Below are the code and all the weights of a small trained network. Each question names an input and a target symbol and asks about switching units off, where a switched-off unit gives its printed mean instead of its output.

import numpy as np


def w(rows, s, z=0):
    codes = np.array(rows[::2]) - 128.0
    scale = np.full(codes.shape[1], s)
    scale[-1] = z or s
    return codes * scale


def norm(h):
    return h / np.sqrt((h * h).mean(-1, keepdims=True) + 1e-5)


def f(y):
    return np.maximum(y, 0)


def softmax(a):
    e = np.exp(a - a.max(-1, keepdims=True))
    return e / e.sum(-1, keepdims=True)


def log_softmax(a):
    a = a - a.max(-1, keepdims=True)
    return a - np.log(np.exp(a).sum(-1, keepdims=True))


def net(x, mask):
    ids = ['αβγδηθλμξπτφ'.index(c) for c in x.split()]
    T = len(ids)
    res = E[ids] + P[:T]
    u = 0
    for l in range(3):
        r = norm(res)
        for j in range(2):
            rows = slice(2 * j, 2 * j + 2)
            q, k, v = (r @ M[l][rows].T for M in (Q, K, V))
            z = softmax(np.where(np.tri(T) > 0, q @ k.T / 2**0.5, -1e9)) @ v
            o = O[l][rows]
            res = res + np.where(mask[u + j], z, o[:, -1]) @ o[:, :-1]
        u += 2
        y = f(norm(res) @ A[l][:, :-1].T + A[l][:, -1])
        res = res + np.where(mask[u : u + 4], y, B[l][:, -1]) @ B[l][:, :-1]
        u += 4
    return log_softmax(norm(res)[-1] @ U[:, :-1].T + U[:, -1])


Q, K, V, O, A, B = {}, {}, {}, {}, {}, {}
E = w([
[179,122,23,102,124,140,103,223,179,136],'α',
[32,46,102,76,150,66,117,177,216,58],'β',
[118,69,166,82,183,81,157,25,154,84],'γ',
[99,187,183,155,22,183,6,11,176,26],'δ',
[93,137,141,75,98,204,162,128,176,43],'η',
[215,89,168,87,86,187,184,87,159,87],'θ',
[68,185,216,219,42,152,227,79,144,141],'λ',
[134,179,162,115,153,106,81,105,162,220],'μ',
[186,108,194,208,135,192,85,171,94,85],'ξ',
[92,134,47,94,86,157,227,157,167,108],'π',
[130,158,215,25,134,178,127,221,116,118],'τ',
[118,136,143,181,9,180,121,230,162,176],'φ',
],0.02)
P = w([
[13,19,56,123,63,208,153,46,24,151],'0',
[172,94,110,163,182,220,184,80,230,60],'1',
[178,137,101,181,180,171,154,111,229,71],'2',
[181,160,116,185,174,140,130,116,234,82],'3',
[162,195,128,186,174,106,109,137,230,67],'4',
[193,216,144,210,173,81,105,145,244,87],'5',
[197,232,154,200,189,27,105,160,250,82],'6',
[197,242,173,203,188,2,83,161,254,94],'7',
],0.0089)
Q[0] = w([
[142,53,110,101,21,114,119,157,103,141],'0.h1',
[73,106,121,111,209,144,87,143,12,254],'0.h1',
[62,28,98,134,150,141,67,102,3,218],'0.h2',
[155,120,133,102,104,222,208,179,179,30],'0.h2',
],0.0077)
K[0] = w([
[98,78,119,129,63,147,113,162,118,79],'0.h1',
[144,62,88,105,77,227,214,106,125,72],'0.h1',
[118,82,97,99,110,254,232,152,127,17],'0.h2',
[157,183,183,152,166,40,103,188,146,117],'0.h2',
],0.0097)
V[0] = w([
[141,182,76,71,60,152,175,103,125,121],'0.h1',
[232,81,115,95,124,117,174,72,121,194],'0.h1',
[102,116,255,97,85,129,189,171,106,98],'0.h2',
[157,49,67,155,84,86,128,144,123,33],'0.h2',
],0.0077)
O[0] = w([
[152,155,70,82,38,190,155,20,204,215,8],'0.h1',
[211,50,234,20,82,66,148,168,123,171,4],'0.h1',
[91,96,210,141,159,254,246,171,115,144,187],'0.h2',
[105,35,90,129,92,173,145,162,35,25,82],'0.h2',
],0.007,0.0026)
A[0] = w([
[138,167,221,52,227,198,112,168,66,71,77],'0.n1',
[113,96,44,199,153,191,157,179,128,10,179],'0.n2',
[157,135,162,162,229,146,67,134,29,101,4],'0.n3',
[215,119,2,160,76,33,95,173,97,123,29],'0.n4',
],0.0058,0.0034)
B[0] = w([
[136,232,5,172,225,128,236,152,127,153,190],'0.n1',
[253,128,88,225,163,141,103,100,168,81,255],'0.n2',
[221,214,188,16,135,82,143,33,140,53,158],'0.n3',
[101,133,121,1,107,187,25,99,162,82,145],'0.n4',
],0.0082,0.009)
Q[1] = w([
[202,229,154,152,135,33,109,92,201,185],'1.h1',
[62,151,200,51,89,50,17,161,52,249],'1.h1',
[83,91,61,192,131,243,198,133,79,1],'1.h2',
[97,185,167,129,213,209,110,108,190,156],'1.h2',
],0.0094)
K[1] = w([
[97,126,129,100,83,95,122,162,50,122],'1.h1',
[143,82,83,96,113,215,172,93,108,112],'1.h1',
[150,200,143,147,138,161,135,95,247,60],'1.h2',
[112,145,148,162,129,79,127,166,61,172],'1.h2',
],0.013)
V[1] = w([
[26,159,172,129,171,185,44,185,157,88],'1.h1',
[111,186,64,70,254,117,158,95,114,84],'1.h1',
[170,134,199,106,122,95,138,158,158,137],'1.h2',
[110,92,133,14,133,164,97,167,90,171],'1.h2',
],0.0084)
O[1] = w([
[98,86,134,83,175,173,90,161,245,196,140],'1.h1',
[92,166,99,65,233,145,122,74,96,118,185],'1.h1',
[143,129,57,148,122,67,154,39,125,178,103],'1.h2',
[192,126,62,107,159,148,152,148,143,169,2],'1.h2',
],0.012,0.0089)
A[1] = w([
[115,58,65,146,234,130,164,184,91,11,48],'1.n1',
[29,96,143,219,114,132,137,212,103,164,25],'1.n2',
[196,66,139,128,13,67,59,179,222,253,79],'1.n3',
[47,140,15,100,60,144,181,209,104,144,2],'1.n4',
],0.0068,0.0041)
B[1] = w([
[131,9,138,168,218,99,144,125,124,145,253],'1.n1',
[113,170,60,126,110,106,201,212,255,78,147],'1.n2',
[63,101,108,173,182,92,115,205,79,51,174],'1.n3',
[182,199,41,217,239,132,114,61,67,151,136],'1.n4',
],0.011,0.0066)
Q[2] = w([
[95,80,114,136,182,216,179,117,87,112],'2.h1',
[164,157,184,98,120,49,73,161,96,239],'2.h1',
[60,59,134,59,12,182,169,132,28,246],'2.h2',
[111,50,83,58,131,153,101,110,34,132],'2.h2',
],0.014)
K[2] = w([
[202,161,155,136,207,80,157,104,242,131],'2.h1',
[144,77,107,106,116,255,187,128,64,102],'2.h1',
[120,81,86,111,72,244,221,109,110,69],'2.h2',
[159,57,100,55,117,157,183,106,78,20],'2.h2',
],0.013)
V[2] = w([
[136,181,111,182,139,135,163,141,124,202],'2.h1',
[161,164,116,186,132,117,47,150,73,126],'2.h1',
[215,169,222,100,127,154,70,66,94,105],'2.h2',
[35,91,172,155,83,66,133,9,123,174],'2.h2',
],0.014)
O[2] = w([
[206,212,211,182,172,157,183,158,118,118,53],'2.h1',
[204,132,113,152,95,195,89,87,207,57,153],'2.h1',
[154,119,138,201,156,224,54,89,86,164,180],'2.h2',
[41,158,180,128,115,152,172,2,140,71,2],'2.h2',
],0.014,0.0058)
A[2] = w([
[66,144,125,96,193,187,114,172,169,231,87],'2.n1',
[79,113,32,158,213,150,10,114,37,203,45],'2.n2',
[37,103,174,72,211,73,134,3,2,132,3],'2.n3',
[205,185,10,114,140,10,146,173,77,169,162],'2.n4',
],0.0093,0.0055)
B[2] = w([
[143,168,216,41,192,163,174,131,143,138,187],'2.n1',
[219,122,238,156,15,109,167,111,119,97,251],'2.n2',
[163,212,100,25,95,176,114,216,20,5,223],'2.n3',
[55,198,48,155,120,202,107,70,115,191,253],'2.n4',
],0.013,0.0065)
U = w([
[186,129,69,53,94,118,84,151,159,150,106],'α',
[115,77,226,58,94,178,127,208,160,131,29],'β',
[176,110,149,115,44,92,178,136,79,168,194],'γ',
[100,76,110,116,195,37,140,121,168,118,254],'δ',
[115,157,109,91,145,108,136,151,53,53,121],'η',
[85,166,35,192,128,133,169,118,86,125,48],'θ',
[94,145,167,176,158,52,147,178,92,116,42],'λ',
[114,154,163,163,119,101,245,93,169,91,130],'μ',
[57,118,144,124,140,202,86,80,153,138,134],'ξ',
[169,100,158,222,174,120,133,169,84,112,145],'π',
[121,156,133,103,202,153,174,153,154,175,242],'τ',
[140,144,142,143,58,104,168,243,176,96,32],'φ',
],0.012,0.0034)

Each question gives the input, a string of symbols that net reads in full, and the target symbol t.
The units are the heads (2 rows each of Q, K, V and O) and the neurons (one row each of A and B). Each row of codes is followed by its name. A weight is (code - 128) times the scale printed after its matrix; where a second scale follows, it is the last column's (O, A, B and U).
mask holds one flag per unit, layer by layer, with each layer's heads first. A switched-off unit (its flag False) gives its mean, the last column of its rows in O or B, instead of its output. The means were averaged over made-up inputs and are rounded, as every weight is.
A unit's drop is (log p(t) with every unit on - log p(t) with that unit switched off) / (log p(t) with every unit on - log p(t) with every unit switched off).
The circuit of an input: a set's keep is (log p(t) with only the set's units on - log p(t) with every unit switched off) / (log p(t) with every unit on - log p(t) with every unit switched off). Starting from the 12 units with the biggest drops (on a tie, the unit counted first), units are removed one at a time, each time the one whose removal leaves the highest keep (on an exact tie, the one counted first), for as long as the keep stays at least 0.8.
units of the circuit, in order: the units of the circuit, biggest drop first
most important unit: the unit with the biggest drop
top k neurons: the k neurons with the biggest drops, biggest first
which heads matter: for each layer, one digit per head in row order, 1 if its drop is at least 0.15 and else 0, layers parted by /
input λ α μ π ξ τ η, target λ: which heads matter : 11 / 10 / 10
input ξ μ τ θ, target ξ: which heads matter : 01 / 00 / 01
input π λ π, target μ: units of the circuit, in order : 2.h2
input τ μ ξ β τ ξ δ, target τ: units of the circuit, in order : 0.h2; 2.h1; 1.h2; 1.h1
input π τ γ μ γ, target π: units of the circuit, in order : 1.h2; 2.h2
input ξ γ γ λ β ξ μ β, target ξ: which heads matter : 00 / 00 / 11
input μ θ β, target μ: units of the circuit, in order : 0.h2; 2.h2; 2.h1
input γ τ η τ θ μ, target γ: units of the circuit, in order : 2.n2; 2.h1
input λ ξ ξ θ μ η, target λ: which heads matter : 01 / 10 / 10
input ξ μ τ λ ξ, target ξ: units of the circuit, in order : 2.h2; 0.h2; 0.n2
input β μ δ, target β: which heads matter : 01 / 11 / 10
input γ δ β η, target δ: which heads matter : 00 / 00 / 01
input α ξ θ π, target π: which heads matter : 00 / 00 / 01
input ξ μ δ η, target ξ: most important unit : 0.h2
input λ μ θ, target λ: top 3 neurons : 1.n3; 0.n2; 0.n1
input η μ ξ ξ δ, target η: top 3 neurons : 2.n3; 0.n2; 1.n3
input β β ξ β θ θ φ θ, target φ: units of the circuit, in order : 2.h2; 1.h1
input η μ π η ξ ξ ξ, target η: top 3 neurons : 2.n3; 0.n2; 1.n3
input τ ξ ξ μ τ α, target τ: which heads matter : 01 / 01 / 10
input θ π θ, target γ: which heads matter : 10 / 10 / 00
input μ ξ θ φ τ γ β, target μ: top neuron : 0.n2
input ξ α θ α, target α: which heads matter : 00 / 00 / 00
input η β π, target δ: which heads matter : 00 / 00 / 01
input η δ η μ, target η: top 2 neurons : 2.n3; 0.n2
